Below are the code and all the weights of a small trained network. Each question names an input and a class and asks about switching units off, where a switched-off unit gives its printed mean instead of its output.

import numpy as np


def w(rows, s, z=0):
    codes = np.array(rows[::2]) - 128.0
    scale = np.full(codes.shape[1], s)
    scale[-1] = z or s
    return codes * scale


def norm(h):
    return h / np.sqrt((h * h).mean(-1, keepdims=True) + 1e-5)


def f(y):
    return y / 2 * (1 + np.tanh(0.7978845608 * (y + 0.044715 * y**3)))


def log_softmax(a):
    a = a - a.max(-1, keepdims=True)
    return a - np.log(np.exp(a).sum(-1, keepdims=True))


def net(x, mask):
    res = np.array(x, float).reshape(1, 4) / 4 @ E
    u = 0
    for l in range(4):
        y = f(norm(res) @ A[l][:, :-1].T + A[l][:, -1])
        res = res + np.where(mask[u : u + 5], y, B[l][:, -1]) @ B[l][:, :-1]
        u += 5
    return log_softmax(norm(res)[-1] @ U[:, :-1].T + U[:, -1])


A, B = {}, {}
E = w([
[129,167,123,56,17,126],'x0',
[158,85,80,75,179,45],'x1',
[106,53,231,70,111,254],'x2',
[139,220,172,112,70,52],'x3',
],0.0092)
A[0] = w([
[104,214,92,105,143,135,104],'0.n1',
[116,133,166,40,54,198,69],'0.n2',
[174,115,181,172,186,243,114],'0.n3',
[110,69,191,79,2,135,1],'0.n4',
[67,47,241,236,129,186,7],'0.n5',
],0.0084,0.0061)
B[0] = w([
[225,164,131,154,69,128,149],'0.n1',
[18,139,144,13,76,141,241],'0.n2',
[159,214,121,214,218,144,254],'0.n3',
[138,157,23,94,47,159,194],'0.n4',
[93,254,177,244,199,158,218],'0.n5',
],0.0086,0.004)
A[1] = w([
[21,102,200,160,147,154,4],'1.n1',
[144,72,95,147,177,155,88],'1.n2',
[72,114,118,45,11,184,83],'1.n3',
[169,164,138,122,109,10,92],'1.n4',
[103,124,253,181,139,192,2],'1.n5',
],0.011,0.0045)
B[1] = w([
[201,166,188,123,140,99,162],'1.n1',
[107,85,84,74,173,116,168],'1.n2',
[110,124,213,5,73,112,255],'1.n3',
[69,176,66,144,41,46,243],'1.n4',
[91,214,81,136,227,168,192],'1.n5',
],0.015,0.0067)
A[2] = w([
[49,2,122,117,127,125,55],'2.n1',
[38,135,128,74,103,169,107],'2.n2',
[240,118,194,133,87,172,2],'2.n3',
[182,81,245,179,160,200,71],'2.n4',
[181,38,125,164,30,76,63],'2.n5',
],0.011,0.0095)
B[2] = w([
[59,63,104,95,250,86,145],'2.n1',
[203,130,195,160,95,173,251],'2.n2',
[163,122,77,143,197,94,106],'2.n3',
[148,219,190,196,156,127,155],'2.n4',
[114,207,41,67,179,64,149],'2.n5',
],0.012,0.0031)
A[3] = w([
[173,41,72,117,179,158,2],'3.n1',
[188,21,156,177,108,102,42],'3.n2',
[194,8,137,151,203,95,169],'3.n3',
[120,161,111,186,58,46,121],'3.n4',
[80,230,61,173,149,230,37],'3.n5',
],0.013,0.0068)
B[3] = w([
[159,66,47,66,142,165,151],'3.n1',
[196,149,117,74,205,133,119],'3.n2',
[161,77,119,30,63,184,180],'3.n3',
[54,91,53,167,128,8,255],'3.n4',
[233,69,196,213,162,57,202],'3.n5',
],0.013,0.0089)
U = w([
[185,35,160,235,75,74,2],'0',
[51,236,245,6,44,198,229],'1',
[22,174,10,160,69,14,173],'2',
[188,218,207,174,250,238,224],'3',
[180,26,26,22,217,214,96],'4',
],0.013,0.0088)

Each question gives the input, the list of numbers given to net, and the class t.
The units are the neurons (one row each of A and B). Each row of codes is followed by its name. A weight is (code - 128) times the scale printed after its matrix; where a second scale follows, it is the last column's (A, B and U).
mask holds one flag per neuron, layer by layer. A switched-off neuron (its flag False) gives its mean, the last column of its row in B, instead of its output. The means were averaged over made-up inputs and are rounded, as every weight is.
A unit's drop is (log p(t) with every unit on - log p(t) with that unit switched off) / (log p(t) with every unit on - log p(t) with every unit switched off).
unit that matters most: the unit with the biggest drop
top k neurons: the k neurons with the biggest drops, biggest first
top k neurons in layer l: the k neurons of layer l with the biggest drops, biggest first
drop when u is switched off: that unit's drop, to one decimal
input [3,7,3,-2], class 1: unit that matters most	1.n3
input [2,-4,-1,-2], class 1: top 2 neurons	0.n2, 1.n3
input [-3,7,5,4], class 4: top 3 neurons	0.n5, 1.n3, 0.n2
input [-1,-3,5,4], class 3: top 2 neurons	0.n5, 0.n3
input [-8,1,-6,-2], class 4: top 2 neurons in layer 1	1.n4, 1.n2
input [7,-3,-5,-7], class 1: top 2 neurons	0.n3, 1.n4
input [-6,8,5,6], class 4: top 2 neurons	1.n3, 0.n5
input [-7,4,-3,0], class 4: top 2 neurons	1.n2, 3.n3
input [3,-4,-6,-7], class 4: top 3 neurons in layer 1	1.n4, 1.n5, 1.n2
input [4,1,1,5], class 1: drop when 1.n3 is switched off	0.2
input [-2,3,2,-3], class 4: drop when 1.n2 is switched off	1.0
input [3,-2,-1,0], class 1: drop when 0.n3 is switched off	0.0
